Below is a small trained network, with its code and all its weights. Each question gives an input and a target symbol and asks what happens when units are switched off, that is, made to give their printed mean instead of their output.

import numpy as np


def w(rows, s, z=0):
    codes = np.array(rows[::2]) - 128.0
    scale = np.full(codes.shape[1], s)
    scale[-1] = z or s
    return codes * scale


def norm(h):
    return h / np.sqrt((h * h).mean(-1, keepdims=True) + 1e-5)


def f(y):
    return y / 2 * (1 + np.tanh(0.7978845608 * (y + 0.044715 * y**3)))


def softmax(a):
    e = np.exp(a - a.max(-1, keepdims=True))
    return e / e.sum(-1, keepdims=True)


def log_softmax(a):
    a = a - a.max(-1, keepdims=True)
    return a - np.log(np.exp(a).sum(-1, keepdims=True))


def net(x, mask):
    ids = ['βθλμπω'.index(c) for c in x.split()]
    T = len(ids)
    res = E[ids] + P[:T]
    u = 0
    for l in range(2):
        r = norm(res)
        for j in range(2):
            rows = slice(3 * j, 3 * j + 3)
            q, k, v = (r @ M[l][rows].T for M in (Q, K, V))
            z = softmax(np.where(np.tri(T) > 0, q @ k.T / 3**0.5, -1e9)) @ v
            o = O[l][rows]
            res = res + np.where(mask[u + j], z, o[:, -1]) @ o[:, :-1]
        u += 2
        y = f(norm(res) @ A[l][:, :-1].T + A[l][:, -1])
        res = res + np.where(mask[u : u + 16], y, B[l][:, -1]) @ B[l][:, :-1]
        u += 16
    return log_softmax(norm(res)[-1] @ U[:, :-1].T + U[:, -1])


Q, K, V, O, A, B = {}, {}, {}, {}, {}, {}
E = w([
[114,173,134],'β',
[129,54,139],'θ',
[182,145,122],'λ',
[76,101,120],'μ',
[23,110,126],'π',
[80,2,98],'ω',
],0.0089)
P = w([
[252,96,206],'0',
[70,52,35],'1',
[68,75,40],'2',
[63,98,54],'3',
[65,121,60],'4',
[70,143,63],'5',
[58,147,55],'6',
[62,159,53],'7',
[61,156,47],'8',
[64,150,39],'9',
],0.0019)
Q[0] = w([
[253,155,103],'L0H1',
[75,86,101],'L0H1',
[204,171,105],'L0H1',
[92,98,187],'L0H2',
[113,89,130],'L0H2',
[52,172,187],'L0H2',
],0.012)
K[0] = w([
[230,110,70],'L0H1',
[28,85,151],'L0H1',
[217,135,48],'L0H1',
[45,129,33],'L0H2',
[34,133,145],'L0H2',
[100,152,2],'L0H2',
],0.0078)
V[0] = w([
[63,78,2],'L0H1',
[189,117,88],'L0H1',
[104,92,76],'L0H1',
[52,80,65],'L0H2',
[76,198,74],'L0H2',
[74,133,225],'L0H2',
],0.0042)
O[0] = w([
[160,236,196,254],'L0H1',
[67,160,87,89],'L0H1',
[140,169,136,183],'L0H1',
[96,3,111,227],'L0H2',
[219,99,149,157],'L0H2',
[96,80,237,137],'L0H2',
],0.0039,0.0032)
A[0] = w([
[103,125,192,95],'L0N1',
[128,128,128,128],'L0N2',
[121,148,110,59],'L0N3',
[93,130,158,72],'L0N4',
[154,247,181,128],'L0N5',
[129,45,59,134],'L0N6',
[128,128,128,128],'L0N7',
[45,147,209,112],'L0N8',
[144,204,149,113],'L0N9',
[115,120,137,28],'L0N10',
[4,143,94,77],'L0N11',
[79,124,107,55],'L0N12',
[52,156,242,165],'L0N13',
[52,127,209,68],'L0N14',
[127,127,125,126],'L0N15',
[122,124,139,3],'L0N16',
],0.0046,0.0049)
B[0] = w([
[116,140,94,118],'L0N1',
[128,128,128,128],'L0N2',
[142,184,107,79],'L0N3',
[146,165,80,100],'L0N4',
[52,135,158,159],'L0N5',
[139,100,174,186],'L0N6',
[128,128,128,128],'L0N7',
[121,85,82,186],'L0N8',
[84,156,141,123],'L0N9',
[156,208,122,68],'L0N10',
[193,87,119,173],'L0N11',
[173,163,113,95],'L0N12',
[99,49,94,254],'L0N13',
[141,134,47,140],'L0N14',
[128,128,128,127],'L0N15',
[160,255,90,60],'L0N16',
],0.0052,0.0024)
Q[1] = w([
[117,214,165],'L1H1',
[196,201,209],'L1H1',
[2,87,116],'L1H1',
[151,62,89],'L1H2',
[14,129,98],'L1H2',
[211,109,101],'L1H2',
],0.014)
K[1] = w([
[23,112,153],'L1H1',
[37,66,245],'L1H1',
[148,240,54],'L1H1',
[139,1,127],'L1H2',
[234,181,4],'L1H2',
[42,53,172],'L1H2',
],0.0088)
V[1] = w([
[60,180,180],'L1H1',
[92,111,31],'L1H1',
[39,139,20],'L1H1',
[96,198,210],'L1H2',
[115,130,108],'L1H2',
[2,150,70],'L1H2',
],0.0052)
O[1] = w([
[18,187,210,99],'L1H1',
[81,79,60,199],'L1H1',
[6,61,59,207],'L1H1',
[20,37,68,2],'L1H2',
[126,141,126,138],'L1H2',
[107,243,2,186],'L1H2',
],0.0038,0.0022)
A[1] = w([
[102,70,106,136],'L1N1',
[128,128,128,127],'L1N2',
[130,180,172,94],'L1N3',
[125,118,190,106],'L1N4',
[47,181,214,136],'L1N5',
[124,124,127,120],'L1N6',
[142,127,168,95],'L1N7',
[124,126,129,119],'L1N8',
[128,199,247,2],'L1N9',
[154,123,111,131],'L1N10',
[99,182,61,82],'L1N11',
[216,109,115,111],'L1N12',
[211,113,202,110],'L1N13',
[140,116,59,159],'L1N14',
[119,87,127,137],'L1N15',
[123,117,129,104],'L1N16',
],0.011,0.0064)
B[1] = w([
[150,195,124,254],'L1N1',
[128,128,128,127],'L1N2',
[139,89,75,108],'L1N3',
[40,140,96,131],'L1N4',
[215,146,136,180],'L1N5',
[130,132,130,129],'L1N6',
[53,103,99,111],'L1N7',
[125,128,127,126],'L1N8',
[127,2,84,124],'L1N9',
[151,123,130,128],'L1N10',
[144,37,189,150],'L1N11',
[182,44,130,141],'L1N12',
[35,174,176,149],'L1N13',
[202,137,169,190],'L1N14',
[130,180,122,199],'L1N15',
[124,132,122,126],'L1N16',
],0.0067,0.0053)
U = w([
[110,246,184,244],'β',
[66,109,236,2],'θ',
[178,122,162,204],'λ',
[200,170,39,97],'μ',
[43,144,48,166],'π',
[137,36,113,62],'ω',
],0.012,0.0007)

Each question gives the input, a string of symbols that net reads in full, and the target symbol t.
The units are the heads (3 rows each of Q, K, V and O) and the neurons (one row each of A and B). Each row of codes is followed by its name. A weight is (code - 128) times the scale printed after its matrix; where a second scale follows, it is the last column's (O, A, B and U).
mask holds one flag per unit, layer by layer, with each layer's heads first. A switched-off unit (its flag False) gives its mean, the last column of its rows in O or B, instead of its output. The means were averaged over made-up inputs and are rounded, as every weight is.
A unit's drop is (log p(t) with every unit on - log p(t) with that unit switched off) / (log p(t) with every unit on - log p(t) with every unit switched off).
The circuit of an input: a set's keep is (log p(t) with only the set's units on - log p(t) with every unit switched off) / (log p(t) with every unit on - log p(t) with every unit switched off). Starting from the 12 units with the biggest drops (on a tie, the unit counted first), units are removed one at a time, each time the one whose removal leaves the highest keep (on an exact tie, the one counted first), for as long as the keep stays at least 0.8.
circuit, biggest first: the units of the circuit, biggest drop first
k most important neurons: the k neurons with the biggest drops, biggest first
heads that matter: for each layer, one digit per head in row order, 1 if its drop is at least 0.15 and else 0, layers parted by /
drop of u: that unit's drop, to one decimal
input β θ λ, target β: heads that matter -> 11 / 01
input β μ λ μ, target β: heads that matter -> 11 / 10
input π λ β β θ θ β ω β, target ω: circuit, biggest first -> (L1N9 L1H2)
input θ λ μ, target π: circuit, biggest first -> (L0H2 L1H1 L0H1 L1N12)
input π ω β π λ β β, target ω: circuit, biggest first -> (L0H1 L1N9 L1H2)
input β μ π μ θ π π π λ, target β: circuit, biggest first -> (L0H2 L0N5 L0N11)
input π ω μ π θ λ π, target ω: 3 most important neurons -> (L0N13 L0N8 L0N11)
input θ ω β ω λ, target π: circuit, biggest first -> (L0H2 L1H1 L0H1 L1N5)
input μ π β ω λ β μ, target λ: circuit, biggest first -> (L1H1)
input θ π β λ π π π β θ, target π: heads that matter -> 11 / 11
input θ β β θ λ θ ω π β, target π: circuit, biggest first -> (L1H1 L0H2 L0N13 L0H1)
input β μ θ μ μ ω λ π π π, target β: 3 most important neurons -> (L0N13 L0N14 L0N8)
input μ θ λ μ θ ω μ θ β, target λ: 3 most important neurons -> (L1N5 L0N5 L0N13)
input ω β π λ ω μ ω β μ β, target μ: 4 most important neurons -> (L1N5 L0N11 L0N13 L0N14)
input π λ β π π, target ω: 2 most important neurons -> (L0N13 L0N11)
input θ β π ω π π λ, target π: 3 most important neurons -> (L0N11 L0N4 L0N13)
input β λ ω, target β: heads that matter -> 01 / 10
input ω λ μ π, target μ: 2 most important neurons -> (L1N1 L1N11)
input λ π θ, target θ: heads that matter -> 00 / 00
input π β β ω π π θ, target θ: most important neuron -> (L1N5)
input μ μ λ β π θ π, target λ: 2 most important neurons -> (L0N5 L0N13)
input μ λ θ μ, target λ: 2 most important neurons -> (L0N13 L0N11)
input ω λ β, target μ: 3 most important neurons -> (L1N5 L0N14 L0N13)
input μ μ ω λ θ λ π μ, target μ: heads that matter -> 11 / 00
input λ θ π ω β μ β, target θ: most important neuron -> (L1N9)
input θ λ θ θ θ θ μ β ω, target π: drop of L1N11 -> 0.2
input β λ ω ω π π π θ, target β: drop of L1N15 -> 0.0
input θ λ π π λ μ λ μ ω, target π: drop of L1H2 -> 0.2
